Below are the code and all the weights of a small trained network. Each question names an input and a target symbol and asks about switching units off, where a switched-off unit gives its printed mean instead of its output.

import numpy as np


def w(rows, s, z=0):
    codes = np.array(rows[::2]) - 128.0
    scale = np.full(codes.shape[1], s)
    scale[-1] = z or s
    return codes * scale


def norm(h):
    return h / np.sqrt((h * h).mean(-1, keepdims=True) + 1e-5)


def f(y):
    return y / 2 * (1 + np.tanh(0.7978845608 * (y + 0.044715 * y**3)))


def softmax(a):
    e = np.exp(a - a.max(-1, keepdims=True))
    return e / e.sum(-1, keepdims=True)


def log_softmax(a):
    a = a - a.max(-1, keepdims=True)
    return a - np.log(np.exp(a).sum(-1, keepdims=True))


def net(x, mask):
    ids = ['ΓΞΨαδεζηθμπστφω'.index(c) for c in x.split()]
    T = len(ids)
    res = E[ids] + P[:T]
    u = 0
    for l in range(3):
        q, k, v = (norm(res) @ M[l].T for M in (Q, K, V))
        z = softmax(np.where(np.tri(T) > 0, q @ k.T / 4**0.5, -1e9)) @ v
        res = res + np.where(mask[u], z, O[l][:, -1]) @ O[l][:, :-1]
        u += 1
        y = f(norm(res) @ A[l][:, :-1].T + A[l][:, -1])
        res = res + np.where(mask[u : u + 4], y, B[l][:, -1]) @ B[l][:, :-1]
        u += 4
    return log_softmax(norm(res)[-1] @ U[:, :-1].T + U[:, -1])


Q, K, V, O, A, B = {}, {}, {}, {}, {}, {}
E = w([
[117,134,97,171,160,123],'Γ',
[72,104,107,156,105,112],'Ξ',
[137,128,105,130,161,136],'Ψ',
[140,157,114,156,187,160],'α',
[123,142,112,159,158,143],'δ',
[93,154,114,187,156,125],'ε',
[130,149,111,169,165,156],'ζ',
[125,118,90,151,159,136],'η',
[59,105,107,203,88,105],'θ',
[44,166,130,205,118,71],'μ',
[93,47,54,141,187,88],'π',
[68,150,107,163,199,93],'σ',
[187,169,149,111,255,107],'τ',
[149,129,163,181,63,75],'φ',
[174,253,191,169,177,43],'ω',
],0.01)
P = w([
[119,163,110,87,68,141],'0',
[109,114,8,138,172,123],'1',
[203,146,81,230,146,160],'2',
[69,135,205,101,123,163],'3',
[136,120,50,132,175,93],'4',
[190,97,139,249,116,104],'5',
[48,159,171,120,144,165],'6',
[123,113,34,129,179,97],'7',
],0.019)
Q[0] = w([
[125,109,147,167,180,67],'L0H1',
[110,133,89,108,144,64],'L0H1',
[93,111,209,114,176,156],'L0H1',
[82,183,109,1,150,22],'L0H1',
],0.012)
K[0] = w([
[89,123,163,89,143,27],'L0H1',
[86,107,99,25,48,147],'L0H1',
[47,73,180,172,170,171],'L0H1',
[101,203,48,104,48,247],'L0H1',
],0.011)
V[0] = w([
[94,137,113,178,183,150],'L0H1',
[101,135,158,71,138,21],'L0H1',
[99,161,245,53,135,116],'L0H1',
[101,84,153,45,128,186],'L0H1',
],0.011)
O[0] = w([
[37,134,129,22,134,56,180],'L0H1',
[168,103,4,47,82,140,32],'L0H1',
[97,143,31,87,131,227,34],'L0H1',
[83,65,119,134,196,183,5],'L0H1',
],0.012,0.0025)
A[0] = w([
[120,183,117,91,118,191,192],'L0N1',
[123,161,157,159,125,148,11],'L0N2',
[116,102,143,129,255,133,240],'L0N3',
[153,126,68,93,142,188,5],'L0N4',
],0.013,0.0025)
B[0] = w([
[87,68,112,2,5,61,202],'L0N1',
[139,157,73,89,9,111,138],'L0N2',
[29,74,87,162,26,129,254],'L0N3',
[150,104,196,204,125,76,189],'L0N4',
],0.0085,0.0066)
Q[1] = w([
[131,150,81,156,195,80],'L1H1',
[122,106,107,100,84,79],'L1H1',
[76,32,136,153,198,103],'L1H1',
[137,101,1,155,180,114],'L1H1',
],0.015)
K[1] = w([
[162,148,99,94,118,141],'L1H1',
[102,185,180,42,83,117],'L1H1',
[69,107,61,159,71,177],'L1H1',
[168,177,93,174,9,119],'L1H1',
],0.014)
V[1] = w([
[50,88,110,142,108,102],'L1H1',
[127,10,115,144,156,131],'L1H1',
[86,137,135,185,117,189],'L1H1',
[81,156,99,133,114,117],'L1H1',
],0.014)
O[1] = w([
[106,196,174,164,232,123,254],'L1H1',
[143,1,171,69,206,208,84],'L1H1',
[200,122,236,187,158,89,147],'L1H1',
[55,234,219,86,140,133,208],'L1H1',
],0.0094,0.0079)
A[1] = w([
[101,159,53,168,177,77,184],'L1N1',
[46,98,183,10,186,255,216],'L1N2',
[173,195,109,149,222,197,226],'L1N3',
[186,89,97,86,29,188,252],'L1N4',
],0.0096,0.0022)
B[1] = w([
[181,91,130,136,135,197,245],'L1N1',
[147,214,127,144,59,80,254],'L1N2',
[81,7,59,145,123,157,137],'L1N3',
[43,133,128,74,146,138,151],'L1N4',
],0.016,0.0061)
Q[2] = w([
[92,113,37,165,76,116],'L2H1',
[108,83,8,86,142,160],'L2H1',
[150,100,183,104,109,124],'L2H1',
[160,171,143,101,23,88],'L2H1',
],0.014)
K[2] = w([
[159,127,99,163,14,246],'L2H1',
[62,27,39,104,123,194],'L2H1',
[98,147,163,150,185,68],'L2H1',
[132,217,98,254,167,22],'L2H1',
],0.0092)
V[2] = w([
[2,185,102,88,110,144],'L2H1',
[143,110,206,41,135,150],'L2H1',
[151,139,165,141,135,80],'L2H1',
[154,79,96,90,109,197],'L2H1',
],0.0095)
O[2] = w([
[116,92,224,111,135,79,124],'L2H1',
[50,74,131,160,83,142,43],'L2H1',
[156,51,31,148,62,140,192],'L2H1',
[162,139,222,183,8,125,2],'L2H1',
],0.011,0.0069)
A[2] = w([
[121,115,110,43,119,245,1],'L2N1',
[68,219,167,94,127,12,250],'L2N2',
[59,61,198,138,180,104,187],'L2N3',
[134,175,67,148,72,212,211],'L2N4',
],0.012,0.0077)
B[2] = w([
[158,74,73,165,194,5,132],'L2N1',
[95,93,117,102,98,199,251],'L2N2',
[134,180,122,67,103,84,155],'L2N3',
[108,119,179,71,119,106,178],'L2N4',
],0.018,0.02)
U = w([
[98,98,140,35,45,146,175],'Γ',
[157,32,153,145,177,203,199],'Ξ',
[114,154,112,70,245,223,83],'Ψ',
[170,65,197,32,210,148,147],'α',
[221,106,189,121,87,142,242],'δ',
[94,13,185,153,104,99,130],'ε',
[135,174,234,177,176,180,147],'ζ',
[195,227,173,64,175,133,133],'η',
[116,157,235,164,59,69,86],'θ',
[26,126,85,230,93,105,10],'μ',
[128,55,111,47,184,41,148],'π',
[35,183,72,51,190,98,63],'σ',
[158,146,20,121,249,155,139],'τ',
[178,71,98,211,42,101,168],'φ',
[182,210,35,88,49,65,2],'ω',
],0.014,0.006)

Each question gives the input, a string of symbols that net reads in full, and the target symbol t.
The units are the heads (4 rows each of Q, K, V and O) and the neurons (one row each of A and B). Each row of codes is followed by its name. A weight is (code - 128) times the scale printed after its matrix; where a second scale follows, it is the last column's (O, A, B and U).
mask holds one flag per unit, layer by layer, with each layer's heads first. A switched-off unit (its flag False) gives its mean, the last column of its rows in O or B, instead of its output. The means were averaged over made-up inputs and are rounded, as every weight is.
A unit's drop is (log p(t) with every unit on - log p(t) with that unit switched off) / (log p(t) with every unit on - log p(t) with every unit switched off).
The circuit of an input: a set's keep is (log p(t) with only the set's units on - log p(t) with every unit switched off) / (log p(t) with every unit on - log p(t) with every unit switched off). Starting from the 12 units with the biggest drops (on a tie, the unit counted first), units are removed one at a time, each time the one whose removal leaves the highest keep (on an exact tie, the one counted first), for as long as the keep stays at least 0.8.
units of the circuit, in order: the units of the circuit, biggest drop first
unit that matters most: the unit with the biggest drop
k most important neurons: the k neurons with the biggest drops, biggest first
top k neurons in layer l: the k neurons of layer l with the biggest drops, biggest first
input δ θ θ τ μ φ, target φ: most important neuron	(L2N3)
input θ φ η α η, target τ: units of the circuit, in order	(L0H1, L2H1, L2N3)
input η ω θ, target ω: units of the circuit, in order	(L0H1, L2H1)
input η τ α δ ω, target φ: units of the circuit, in order	(L0H1, L1H1, L0N2, L0N3)
input ω δ ζ, target ω: units of the circuit, in order	(L0H1, L2H1)
input ε θ δ ζ φ ζ μ σ, target Ψ: 2 most important neurons	(L1N1, L0N1)
input ζ α τ θ Γ δ θ φ, target μ: 3 most important neurons	(L0N2, L0N3, L0N4)
input μ Γ ζ, target μ: units of the circuit, in order	(L0H1, L2H1, L2N4, L2N2)
input Ψ θ θ φ θ, target ε: top 2 neurons in layer 0	(L0N3, L0N4)
input ζ ω Ξ α τ θ τ ω, target μ: units of the circuit, in order	(L0H1, L0N3)
input τ ζ τ τ τ, target π: 2 most important neurons	(L0N3, L2N1)
input ε ζ η π ζ, target Ψ: units of the circuit, in order	(L0N1, L1N1)
input θ α Ψ θ θ ζ, target θ: 2 most important neurons	(L2N3, L1N1)
input δ ζ Γ α Ξ, target ζ: 3 most important neurons	(L0N1, L1N1, L2N2)
input τ θ ω π Ψ ε δ Γ, target π: unit that matters most	L1H1
input Ξ Ξ ω φ θ, target Ξ: 3 most important neurons	(L1N3, L1N1, L0N1)
input Ψ θ ζ τ τ, target ε: 3 most important neurons	(L0N3, L0N4, L1N4)
input δ ζ η ζ π ω θ Ψ, target ζ: 2 most important neurons	(L0N1, L1N1)
input τ η ε, target τ: top 2 neurons in layer 0	(L0N1, L0N3)
input μ π ω ε Ψ σ α θ, target η: unit that matters most	L1N1
input ζ μ μ μ φ, target μ: 4 most important neurons	(L0N2, L0N3, L0N4, L2N3)
input α ζ δ, target ζ: units of the circuit, in order	(L0H1, L1H1)
input π μ ζ θ θ δ μ μ, target θ: 2 most important neurons	(L0N3, L2N3)
input π Ξ φ θ ε θ, target θ: 2 most important neurons	(L2N3, L1N4)
input η θ τ Ξ θ α ζ θ, target φ: 2 most important neurons	(L0N2, L0N3)
input Γ τ τ ε δ, target ω: 2 most important neurons	(L0N3, L0N1)
input τ ζ θ δ θ σ π μ, target π: unit that matters most	L1H1
